Below is a small trained network, with its code and all its weights. Each question gives an input and a class and asks what happens when units are switched off, that is, made to give their printed mean instead of their output.

import numpy as np


def w(rows, s, z=0):
    codes = np.array(rows[::2]) - 128.0
    scale = np.full(codes.shape[1], s)
    scale[-1] = z or s
    return codes * scale


def norm(h):
    return h / np.sqrt((h * h).mean(-1, keepdims=True) + 1e-5)


def f(y):
    return np.maximum(y, 0)


def log_softmax(a):
    a = a - a.max(-1, keepdims=True)
    return a - np.log(np.exp(a).sum(-1, keepdims=True))


def net(x, mask):
    res = np.array(x, float).reshape(1, 8) / 4 @ E
    u = 0
    for l in range(2):
        y = f(norm(res) @ A[l][:, :-1].T + A[l][:, -1])
        res = res + np.where(mask[u : u + 9], y, B[l][:, -1]) @ B[l][:, :-1]
        u += 9
    return log_softmax(norm(res)[-1] @ U[:, :-1].T + U[:, -1])


A, B = {}, {}
E = w([
[105,150,112,29,120,100,35,71,162,63],'x0',
[135,185,132,124,88,150,209,92,115,8],'x1',
[121,131,104,2,99,165,143,77,92,101],'x2',
[133,46,133,61,25,225,168,116,72,115],'x3',
[41,197,114,235,82,144,125,105,18,132],'x4',
[146,60,6,148,92,70,219,118,76,143],'x5',
[137,60,58,113,50,111,174,85,110,116],'x6',
[68,202,64,145,145,118,137,192,44,104],'x7',
],0.0029)
A[0] = w([
[154,101,22,85,139,66,193,138,165,116,140],'0.n1',
[84,138,93,69,48,193,177,103,65,21,142],'0.n2',
[116,204,167,193,178,147,79,190,139,105,111],'0.n3',
[114,215,136,182,216,95,90,137,139,92,5],'0.n4',
[152,2,129,136,63,200,129,133,136,153,122],'0.n5',
[138,115,160,2,138,141,99,117,156,105,118],'0.n6',
[116,106,120,183,197,69,121,163,205,165,27],'0.n7',
[184,105,170,10,124,174,92,141,165,71,104],'0.n8',
[145,129,241,164,67,182,177,49,153,85,107],'0.n9',
],0.0043,0.0031)
B[0] = w([
[143,118,156,128,130,31,196,181,103,65,221],'0.n1',
[229,233,84,93,116,61,159,90,58,138,253],'0.n2',
[81,59,190,111,97,115,162,209,145,119,239],'0.n3',
[119,86,214,159,69,76,104,209,142,120,201],'0.n4',
[86,150,197,106,6,44,109,182,106,141,222],'0.n5',
[2,88,125,153,164,177,118,96,199,207,244],'0.n6',
[134,189,109,78,72,109,140,97,91,27,190],'0.n7',
[21,119,107,142,156,145,127,87,196,246,255],'0.n8',
[182,177,53,169,81,110,199,176,186,85,215],'0.n9',
],0.0045,0.0037)
A[1] = w([
[58,159,112,165,186,128,122,134,121,142,190],'1.n1',
[121,137,117,138,123,196,188,181,55,170,171],'1.n2',
[139,146,133,153,89,195,116,58,185,153,2],'1.n3',
[150,1,146,134,113,144,157,146,143,151,24],'1.n4',
[120,133,163,166,167,129,90,183,151,95,39],'1.n5',
[136,139,99,121,124,117,52,92,50,147,28],'1.n6',
[116,119,142,93,189,184,91,102,200,151,67],'1.n7',
[132,176,210,133,97,203,104,129,104,108,140],'1.n8',
[146,128,157,56,122,141,160,114,182,117,92],'1.n9',
],0.0075,0.003)
B[1] = w([
[100,50,142,91,124,154,135,109,165,163,253],'1.n1',
[171,88,128,122,253,141,94,104,159,50,236],'1.n2',
[135,179,84,179,87,175,159,189,200,96,176],'1.n3',
[94,188,198,196,119,87,85,219,112,120,191],'1.n4',
[134,90,179,177,106,106,104,172,79,175,234],'1.n5',
[141,186,182,103,88,147,66,81,102,215,156],'1.n6',
[199,105,99,178,219,188,139,100,41,4,251],'1.n7',
[129,85,80,102,122,41,178,131,146,133,224],'1.n8',
[64,115,99,140,107,159,97,139,132,189,226],'1.n9',
],0.007,0.0034)
U = w([
[165,146,151,114,130,158,125,119,117,130,2],'0',
[99,78,222,176,125,79,103,212,136,144,160],'1',
[159,201,134,75,98,145,65,54,37,184,104],'2',
[81,129,80,60,58,80,160,95,153,174,161],'3',
[101,65,117,131,244,208,90,80,149,112,164],'4',
[253,157,78,125,146,76,208,123,70,35,173],'5',
[106,185,104,162,72,219,142,134,199,129,95],'6',
],0.013,0.0057)

Each question gives the input, the list of numbers given to net, and the class t.
The units are the neurons (one row each of A and B). Each row of codes is followed by its name. A weight is (code - 128) times the scale printed after its matrix; where a second scale follows, it is the last column's (A, B and U).
mask holds one flag per neuron, layer by layer. A switched-off neuron (its flag False) gives its mean, the last column of its row in B, instead of its output. The means were averaged over made-up inputs and are rounded, as every weight is.
A unit's drop is (log p(t) with every unit on - log p(t) with that unit switched off) / (log p(t) with every unit on - log p(t) with every unit switched off).
The circuit of an input: a set's keep is (log p(t) with only the set's units on - log p(t) with every unit switched off) / (log p(t) with every unit on - log p(t) with every unit switched off). Starting from the 12 units with the biggest drops (on a tie, the unit counted first), units are removed one at a time, each time the one whose removal leaves the highest keep (on an exact tie, the one counted first), for as long as the keep stays at least 0.8.
circuit, biggest first: the units of the circuit, biggest drop first
k most important neurons: the k neurons with the biggest drops, biggest first
top k neurons in layer l: the k neurons of layer l with the biggest drops, biggest first
drop of u: that unit's drop, to one decimal
input [8,-3,4,8,4,-1,5,3], class 2: circuit, biggest first -> [0.n2, 1.n6]
input [1,-6,6,-5,6,-7,8,-8], class 4: circuit, biggest first -> [1.n7, 0.n4]
input [7,5,4,5,3,7,-8,-4], class 2: circuit, biggest first -> [0.n2, 0.n3, 1.n6]
input [-5,-2,-4,8,-1,6,3,3], class 5: circuit, biggest first -> [1.n2, 0.n6]
input [3,7,5,4,6,-8,-6,1], class 3: circuit, biggest first -> [1.n8]
input [3,-5,2,7,8,3,-3,-8], class 2: circuit, biggest first -> [1.n6, 0.n3]
input [5,8,1,4,-6,-1,-3,-5], class 6: top 2 neurons in layer 0 -> [0.n9, 0.n2]
input [5,-3,0,1,2,-7,8,8], class 2: circuit, biggest first -> [1.n6, 0.n2]
input [1,2,1,-2,8,6,-4,3], class 2: circuit, biggest first -> [1.n6, 0.n9, 0.n1]
input [4,3,4,-6,3,-6,7,-4], class 6: top 2 neurons in layer 1 -> [1.n3, 1.n2]
input [6,-4,-6,3,5,0,4,-3], class 2: 2 most important neurons -> [0.n3, 1.n6]
input [1,-1,3,3,7,2,0,5], class 2: circuit, biggest first -> [1.n6, 0.n2]
input [3,3,-7,2,-8,1,-8,1], class 4: 3 most important neurons -> [1.n7, 0.n8, 0.n5]
input [-7,-5,8,-3,2,-6,1,-5], class 4: 3 most important neurons -> [1.n7, 0.n4, 0.n1]
input [8,-1,-4,-4,-8,-6,2,-5], class 4: circuit, biggest first -> [1.n7]
input [-3,6,-4,8,5,-8,-2,-6], class 5: 2 most important neurons -> [1.n8, 0.n6]
input [6,-8,-1,8,-2,-4,8,6], class 2: top 2 neurons in layer 1 -> [1.n6, 1.n8]
input [1,-8,5,-1,0,5,3,-4], class 1: 2 most important neurons -> [1.n4, 0.n2]
input [7,-1,2,-7,3,-1,-2,-6], class 4: top 2 neurons in layer 0 -> [0.n5, 0.n1]
input [-5,-4,-6,4,6,5,-3,7], class 4: circuit, biggest first -> [1.n2]
input [-8,-2,4,-3,-7,-8,7,-7], class 6: 2 most important neurons -> [1.n3, 0.n3]
input [6,-2,8,-4,6,7,7,5], class 2: top 2 neurons in layer 0 -> [0.n9, 0.n3]
input [8,-8,-7,-4,1,5,3,-1], class 3: top 3 neurons in layer 0 -> [0.n7, 0.n2, 0.n3]
input [7,5,2,8,6,-8,-8,-2], class 6: 2 most important neurons -> [1.n3, 0.n8]
input [1,2,3,-1,2,-2,6,-7], class 6: top 2 neurons in layer 1 -> [1.n3, 1.n8]
input [5,6,-1,4,2,-5,-3,7], class 5: drop of 0.n8 -> 0.0
input [1,2,-3,-2,2,6,0,-3], class 5: drop of 0.n6 -> 0.3
